Below is a small trained network, with its code and all its weights. Each question gives an input and a class and asks what happens when units are switched off, that is, made to give their printed mean instead of their output.

import numpy as np


def w(rows, s, z=0):
    codes = np.array(rows[::2]) - 128.0
    scale = np.full(codes.shape[1], s)
    scale[-1] = z or s
    return codes * scale


def f(y):
    return np.maximum(y, 0)


def log_softmax(a):
    a = a - a.max(-1, keepdims=True)
    return a - np.log(np.exp(a).sum(-1, keepdims=True))


def net(x, mask):
    res = np.array(x, float).reshape(1, 6) / 4 @ E
    y = f(res @ A[0][:, :-1].T + A[0][:, -1])
    res = res + np.where(mask, y, B[0][:, -1]) @ B[0][:, :-1]
    return log_softmax(res[-1] @ U[:, :-1].T + U[:, -1])


A, B = {}, {}
E = w([
[117,60,144,115,111,111,56,67],'x0',
[177,142,139,112,65,100,204,48],'x1',
[144,52,37,72,151,134,174,152],'x2',
[125,144,75,252,238,78,144,36],'x3',
[128,121,186,73,212,78,145,124],'x4',
[150,232,47,79,163,44,33,91],'x5',
],0.013)
A[0] = w([
[45,196,181,204,90,71,111,98,23],'n0',
[176,165,162,58,96,128,198,51,59],'n1',
[21,146,145,118,180,153,37,240,46],'n2',
[143,234,134,83,116,154,193,227,117],'n3',
[96,163,182,2,64,174,96,149,10],'n4',
[114,198,226,142,93,163,99,117,86],'n5',
[127,158,21,193,5,217,76,118,75],'n6',
[127,34,169,67,68,119,20,81,122],'n7',
[198,184,168,82,49,102,190,50,50],'n8',
[178,67,27,73,142,144,149,120,34],'n9',
[117,139,220,27,213,104,149,117,96],'n10',
[181,226,63,63,131,94,45,107,3],'n11',
[173,194,200,134,120,158,67,100,71],'n12',
],0.0097,0.0077)
B[0] = w([
[127,153,104,72,174,182,171,141,210],'n0',
[103,113,92,159,60,120,79,145,212],'n1',
[69,105,51,166,7,110,88,114,226],'n2',
[225,148,127,173,175,155,114,76,231],'n3',
[32,191,161,133,205,140,177,69,247],'n4',
[147,91,87,58,184,185,143,173,225],'n5',
[132,145,193,116,152,10,122,196,246],'n6',
[221,135,106,194,189,143,131,127,247],'n7',
[62,101,63,166,58,112,74,128,233],'n8',
[105,170,81,46,170,202,160,151,196],'n9',
[167,142,163,128,109,27,139,208,233],'n10',
[136,77,208,154,79,195,206,105,244],'n11',
[141,144,80,73,146,150,141,159,193],'n12',
],0.012,0.013)
U = w([
[123,125,76,8,135,164,140,178,137],'0',
[70,128,66,159,66,102,98,130,69],'1',
[125,53,225,162,85,193,187,165,156],'2',
[85,178,116,164,191,90,145,65,254],'3',
[153,156,166,91,112,38,125,188,146],'4',
[228,165,80,210,167,126,117,99,51],'5',
[154,155,135,102,147,109,90,117,124],'6',
],0.015,0.0073)

Each question gives the input, the list of numbers given to net, and the class t.
The units are the neurons (one row each of A and B). Each row of codes is followed by its name. A weight is (code - 128) times the scale printed after its matrix; where a second scale follows, it is the last column's (A, B and U).
mask holds one flag per neuron, in row order. A switched-off neuron (its flag False) gives its mean, the last column of its row in B, instead of its output. The means were averaged over made-up inputs and are rounded, as every weight is.
A unit's drop is (log p(t) with every unit on - log p(t) with that unit switched off) / (log p(t) with every unit on - log p(t) with every unit switched off).
The circuit of an input: a set's keep is (log p(t) with only the set's units on - log p(t) with every unit switched off) / (log p(t) with every unit on - log p(t) with every unit switched off). Starting from the 12 units with the biggest drops (on a tie, the unit counted first), units are removed one at a time, each time the one whose removal leaves the highest keep (on an exact tie, the one counted first), for as long as the keep stays at least 0.8.
circuit, biggest first: the units of the circuit, biggest drop first
unit that matters most: the unit with the biggest drop
k most important neurons: the k neurons with the biggest drops, biggest first
drop of u: that unit's drop, to one decimal
input [8,-4,3,5,6,7], class 5: 3 most important neurons -> (n7; n4; n6)
input [2,-4,-7,-4,-8,6], class 4: unit that matters most -> n6
input [2,-7,-5,2,7,8], class 2: 2 most important neurons -> (n11; n8)
input [-8,0,4,7,8,-4], class 4: 3 most important neurons -> (n10; n7; n4)
input [-1,6,5,3,-2,5], class 1: 3 most important neurons -> (n5; n8; n0)
input [-5,-3,5,-7,6,-1], class 3: circuit, biggest first -> (n4; n3)
input [2,7,-3,-5,7,-7], class 1: circuit, biggest first -> (n8; n1)
input [-3,5,-8,4,-7,-6], class 0: 2 most important neurons -> (n0; n5)
input [-5,4,4,2,-6,-2], class 4: 2 most important neurons -> (n6; n7)
input [7,0,-8,1,0,-2], class 0: 4 most important neurons -> (n5; n0; n3; n12)
input [6,-1,7,6,1,-5], class 0: 3 most important neurons -> (n9; n4; n11)
input [-3,-8,6,7,8,-3], class 1: 2 most important neurons -> (n2; n6)
input [0,4,5,-6,3,3], class 3: circuit, biggest first -> (n4; n5)
input [5,5,-7,-1,-8,-1], class 4: circuit, biggest first -> (n6)
input [1,5,-2,5,4,2], class 1: circuit, biggest first -> (n4; n7; n8)
input [-4,8,7,4,-4,6], class 1: 2 most important neurons -> (n8; n5)
input [8,-7,-2,-1,-6,-4], class 5: 3 most important neurons -> (n7; n8; n1)
input [4,-6,-7,-5,3,-1], class 0: 2 most important neurons -> (n5; n12)
input [-1,-3,4,7,-7,-6], class 3: 2 most important neurons -> (n11; n10)
input [-4,8,5,-6,1,-5], class 1: circuit, biggest first -> (n8)
input [3,-8,-3,-6,3,-4], class 1: drop of n2 -> 1.5
input [6,-3,-3,0,2,7], class 2: drop of n11 -> 1.2
input [-7,-3,-1,-1,1,1], class 5: drop of n2 -> 0.0
